Below are the code and all the weights of a small trained network. Each question names an input and a class and asks about switching units off, where a switched-off unit gives its printed mean instead of its output.

import numpy as np


def w(rows, s, z=0):
    codes = np.array(rows[::2]) - 128.0
    scale = np.full(codes.shape[1], s)
    scale[-1] = z or s
    return codes * scale


def f(y):
    return y / 2 * (1 + np.tanh(0.7978845608 * (y + 0.044715 * y**3)))


def log_softmax(a):
    a = a - a.max(-1, keepdims=True)
    return a - np.log(np.exp(a).sum(-1, keepdims=True))


def net(x, mask):
    res = np.array(x, float).reshape(1, 5) / 4 @ E
    y = f(res @ A[0][:, :-1].T + A[0][:, -1])
    res = res + np.where(mask, y, B[0][:, -1]) @ B[0][:, :-1]
    return log_softmax(res[-1] @ U[:, :-1].T + U[:, -1])


A, B = {}, {}
E = w([
[50,97,2,222],'x0',
[166,170,215,252],'x1',
[127,128,127,128],'x2',
[199,247,30,118],'x3',
[20,229,173,91],'x4',
],0.0056)
A[0] = w([
[80,71,164,117,78],'N1',
[156,157,153,175,93],'N2',
[91,129,67,176,74],'N3',
[56,190,152,129,69],'N4',
[164,134,170,94,66],'N5',
[93,87,149,141,37],'N6',
[146,144,152,149,72],'N7',
[63,181,144,121,73],'N8',
[107,94,153,120,97],'N9',
[95,115,82,171,56],'N10',
[77,65,176,142,108],'N11',
[200,49,96,143,43],'N12',
[107,95,87,46,77],'N13',
[183,206,72,126,99],'N14',
[85,92,60,19,98],'N15',
[161,228,61,142,72],'N16',
[57,12,201,144,111],'N17',
[76,128,87,203,57],'N18',
[77,114,72,197,78],'N19',
[139,167,174,220,78],'N20',
[200,136,205,63,49],'N21',
[200,72,100,135,43],'N22',
[151,176,110,144,65],'N23',
[87,107,73,125,36],'N24',
[113,91,83,31,40],'N25',
[167,185,84,120,101],'N26',
[181,82,111,143,47],'N27',
[140,158,181,231,63],'N28',
[87,115,79,183,78],'N29',
[166,181,88,120,126],'N30',
[60,164,134,100,84],'N31',
[134,160,159,224,68],'N32',
[91,76,168,139,99],'N33',
[196,149,181,65,100],'N34',
[89,133,91,199,80],'N35',
[149,134,161,104,60],'N36',
[157,101,131,133,5],'N37',
[187,70,112,155,48],'N38',
[182,72,106,150,51],'N39',
[182,87,96,146,45],'N40',
[132,116,123,137,26],'N41',
[15,211,143,126,63],'N42',
[168,182,85,117,114],'N43',
[136,164,171,211,92],'N44',
],0.011,0.0021)
B[0] = w([
[107,140,116,186,171],'N1',
[150,79,131,143,164],'N2',
[73,129,170,84,175],'N3',
[187,200,96,100,184],'N4',
[84,126,147,87,159],'N5',
[96,132,117,151,145],'N6',
[135,101,131,121,139],'N7',
[176,192,113,106,172],'N8',
[110,127,116,151,144],'N9',
[81,125,150,82,160],'N10',
[84,141,95,196,194],'N11',
[195,230,106,104,193],'N12',
[192,55,150,150,177],'N13',
[70,129,96,213,198],'N14',
[228,13,152,151,219],'N15',
[70,143,99,213,207],'N16',
[55,151,87,246,254],'N17',
[65,117,168,69,181],'N18',
[46,127,160,53,192],'N19',
[207,52,138,141,207],'N20',
[19,135,171,26,217],'N21',
[177,202,109,112,176],'N22',
[128,121,108,160,144],'N23',
[112,91,168,106,158],'N24',
[198,40,150,143,183],'N25',
[91,130,110,189,172],'N26',
[165,174,107,107,158],'N27',
[212,37,132,138,217],'N28',
[67,125,155,72,175],'N29',
[94,132,121,187,171],'N30',
[181,167,116,109,169],'N31',
[176,57,153,131,195],'N32',
[99,134,97,176,173],'N33',
[30,119,169,53,205],'N34',
[75,110,163,86,173],'N35',
[101,126,134,98,141],'N36',
[138,148,117,111,125],'N37',
[181,187,104,105,173],'N38',
[168,188,116,106,168],'N39',
[164,174,117,114,160],'N40',
[130,134,128,122,116],'N41',
[208,253,87,77,222],'N42',
[92,128,112,187,173],'N43',
[200,65,134,140,199],'N44',
],0.028,0.006)
U = w([
[62,101,61,210,174],'0',
[188,2,132,115,248],'1',
[50,88,151,37,9],'2',
[180,185,68,82,49],'3',
],0.0092,0.0015)

Each question gives the input, the list of numbers given to net, and the class t.
The units are the neurons (one row each of A and B). Each row of codes is followed by its name. A weight is (code - 128) times the scale printed after its matrix; where a second scale follows, it is the last column's (A, B and U).
mask holds one flag per neuron, in row order. A switched-off neuron (its flag False) gives its mean, the last column of its row in B, instead of its output. The means were averaged over made-up inputs and are rounded, as every weight is.
A unit's drop is (log p(t) with every unit on - log p(t) with that unit switched off) / (log p(t) with every unit on - log p(t) with every unit switched off).
The circuit of an input: a set's keep is (log p(t) with only the set's units on - log p(t) with every unit switched off) / (log p(t) with every unit on - log p(t) with every unit switched off). Starting from the 12 units with the biggest drops (on a tie, the unit counted first), units are removed one at a time, each time the one whose removal leaves the highest keep (on an exact tie, the one counted first), for as long as the keep stays at least 0.8.
circuit, biggest first: the units of the circuit, biggest drop first
k most important neurons: the k neurons with the biggest drops, biggest first
drop when u is switched off: that unit's drop, to one decimal
input [-8,-5,-7,-1,-8], class 2: circuit, biggest first => [N21]
input [7,8,-3,-5,0], class 1: 2 most important neurons => [N28; N20]
input [-2,1,6,0,2], class 2: circuit, biggest first => [N15; N17]
input [-1,6,4,-3,8], class 3: 2 most important neurons => [N42; N4]
input [-7,4,1,6,-3], class 2: 2 most important neurons => [N21; N34]
input [-4,-5,1,2,5], class 1: 4 most important neurons => [N15; N25; N13; N12]
input [-2,5,3,7,-8], class 3: 4 most important neurons => [N12; N22; N17; N38]
input [6,-7,-8,4,-8], class 3: 2 most important neurons => [N12; N22]
input [-7,7,5,7,-3], class 0: 2 most important neurons => [N14; N16]
input [-3,-8,3,7,8], class 1: 4 most important neurons => [N15; N25; N13; N17]
input [1,3,-1,3,-4], class 3: 2 most important neurons => [N17; N15]
input [5,-6,-2,0,-7], class 3: 4 most important neurons => [N12; N22; N39; N38]
input [-3,-5,8,7,6], class 0: 2 most important neurons => [N16; N14]
input [-7,-3,-3,-4,8], class 3: circuit, biggest first => [N42]
input [0,-4,3,-8,7], class 0: drop when N17 is switched off => 3.9
input [-2,5,7,-5,7], class 3: drop when N42 is switched off => 0.6
input [-1,5,-3,-2,8], class 3: drop when N42 is switched off => 0.3
